Below are the code and all the weights of a small trained network. Each question names an input and a class and asks about switching units off, where a switched-off unit gives its printed mean instead of its output.

import numpy as np


def w(rows, s, z=0):
    codes = np.array(rows[::2]) - 128.0
    scale = np.full(codes.shape[1], s)
    scale[-1] = z or s
    return codes * scale


def norm(h):
    return h / np.sqrt((h * h).mean(-1, keepdims=True) + 1e-5)


def f(y):
    return np.maximum(y, 0)


def log_softmax(a):
    a = a - a.max(-1, keepdims=True)
    return a - np.log(np.exp(a).sum(-1, keepdims=True))


def net(x, mask):
    res = np.array(x, float).reshape(1, 2) / 4 @ E
    u = 0
    for l in range(4):
        y = f(norm(res) @ A[l][:, :-1].T + A[l][:, -1])
        res = res + np.where(mask[u : u + 6], y, B[l][:, -1]) @ B[l][:, :-1]
        u += 6
    return log_softmax(norm(res)[-1] @ U[:, :-1].T + U[:, -1])


A, B = {}, {}
E = w([
[142,196,100,99,146,74,1],'x0',
[158,93,93,138,7,173,52],'x1',
],0.0081)
A[0] = w([
[115,120,130,128,107,149,171,6],'0.n0',
[131,128,127,125,117,137,189,237],'0.n1',
[138,129,130,137,104,123,120,142],'0.n2',
[122,167,145,121,251,92,115,31],'0.n3',
[149,99,131,137,65,174,202,152],'0.n4',
[122,109,132,140,204,141,225,49],'0.n5',
],0.016,0.0023)
B[0] = w([
[237,141,84,107,71,67,172,175],'0.n0',
[94,124,122,124,131,188,63,202],'0.n1',
[182,173,128,85,46,126,50,157],'0.n2',
[136,88,90,195,55,109,228,247],'0.n3',
[50,53,95,198,66,122,181,252],'0.n4',
[136,177,186,48,192,156,4,253],'0.n5',
],0.016,0.012)
A[1] = w([
[148,162,146,114,108,145,124,209],'1.n0',
[149,140,132,149,161,42,238,86],'1.n1',
[185,179,124,89,113,116,41,41],'1.n2',
[77,83,145,208,93,98,219,142],'1.n3',
[177,158,188,98,114,164,155,3],'1.n4',
[92,118,203,110,250,187,29,190],'1.n5',
],0.018,0.0016)
B[1] = w([
[81,111,140,131,178,124,107,156],'1.n0',
[179,119,162,215,197,49,186,175],'1.n1',
[187,84,188,144,102,175,96,222],'1.n2',
[4,144,67,120,109,129,94,250],'1.n3',
[66,136,69,95,71,124,107,141],'1.n4',
[144,189,123,11,83,136,198,219],'1.n5',
],0.02,0.019)
A[2] = w([
[166,128,196,155,131,183,117,102],'2.n0',
[149,173,137,3,106,146,169,124],'2.n1',
[195,97,198,149,118,104,25,50],'2.n2',
[96,168,92,188,219,32,176,3],'2.n3',
[176,223,137,90,169,138,100,63],'2.n4',
[138,191,74,163,127,77,109,208],'2.n5',
],0.021,0.0021)
B[2] = w([
[106,118,77,131,89,96,116,193],'2.n0',
[170,208,88,39,101,136,189,249],'2.n1',
[178,88,171,160,182,178,3,228],'2.n2',
[151,139,232,217,179,72,232,217],'2.n3',
[52,146,105,103,133,105,124,169],'2.n4',
[131,19,181,106,181,162,213,178],'2.n5',
],0.018,0.016)
A[3] = w([
[99,161,133,153,87,127,105,30],'3.n0',
[142,159,70,184,107,149,211,164],'3.n1',
[204,175,154,2,108,174,170,202],'3.n2',
[121,114,175,149,130,77,195,44],'3.n3',
[69,165,98,164,169,48,148,130],'3.n4',
[159,125,176,138,164,150,43,10],'3.n5',
],0.028,0.0013)
B[3] = w([
[87,153,95,169,159,118,127,156],'3.n0',
[140,169,186,86,223,154,32,184],'3.n1',
[131,189,157,3,99,102,189,254],'3.n2',
[104,149,151,223,166,118,238,189],'3.n3',
[208,124,153,142,106,146,111,200],'3.n4',
[236,80,205,100,100,174,82,203],'3.n5',
],0.021,0.023)
U = w([
[150,185,138,31,132,119,187,176],'0',
[166,124,199,231,224,88,224,163],'1',
[38,97,66,164,115,148,85,155],'2',
[247,53,193,158,152,172,26,120],'3',
[184,111,85,151,183,97,116,2],'4',
],0.015,0.0082)

Each question gives the input, the list of numbers given to net, and the class t.
The units are the neurons (one row each of A and B). Each row of codes is followed by its name. A weight is (code - 128) times the scale printed after its matrix; where a second scale follows, it is the last column's (A, B and U).
mask holds one flag per neuron, layer by layer. A switched-off neuron (its flag False) gives its mean, the last column of its row in B, instead of its output. The means were averaged over made-up inputs and are rounded, as every weight is.
A unit's drop is (log p(t) with every unit on - log p(t) with that unit switched off) / (log p(t) with every unit on - log p(t) with every unit switched off).
unit that matters most: the unit with the biggest drop
top k neurons: the k neurons with the biggest drops, biggest first
top k neurons in layer l: the k neurons of layer l with the biggest drops, biggest first
drop of u: that unit's drop, to one decimal
input [3,-6], class 1: unit that matters most => 0.n3
input [2,6], class 3: top 3 neurons => 0.n4, 0.n3, 0.n5
input [3,3], class 3: top 2 neurons in layer 0 => 0.n4, 0.n5
input [2,7], class 3: top 2 neurons in layer 0 => 0.n4, 0.n3
input [0,8], class 2: top 2 neurons => 0.n5, 1.n5
input [6,2], class 3: top 2 neurons => 0.n5, 0.n4
input [5,2], class 3: top 3 neurons => 0.n5, 0.n4, 0.n3
input [4,5], class 3: top 2 neurons => 0.n4, 0.n5
input [-6,1], class 2: top 2 neurons in layer 0 => 0.n4, 0.n0
input [5,7], class 3: drop of 0.n5 => 1.5
input [1,0], class 1: drop of 0.n5 => 2.0
input [1,-5], class 1: drop of 0.n3 => 2.1
input [4,-6], class 1: drop of 0.n3 => 1.9
input [8,0], class 1: unit that matters most => 0.n5
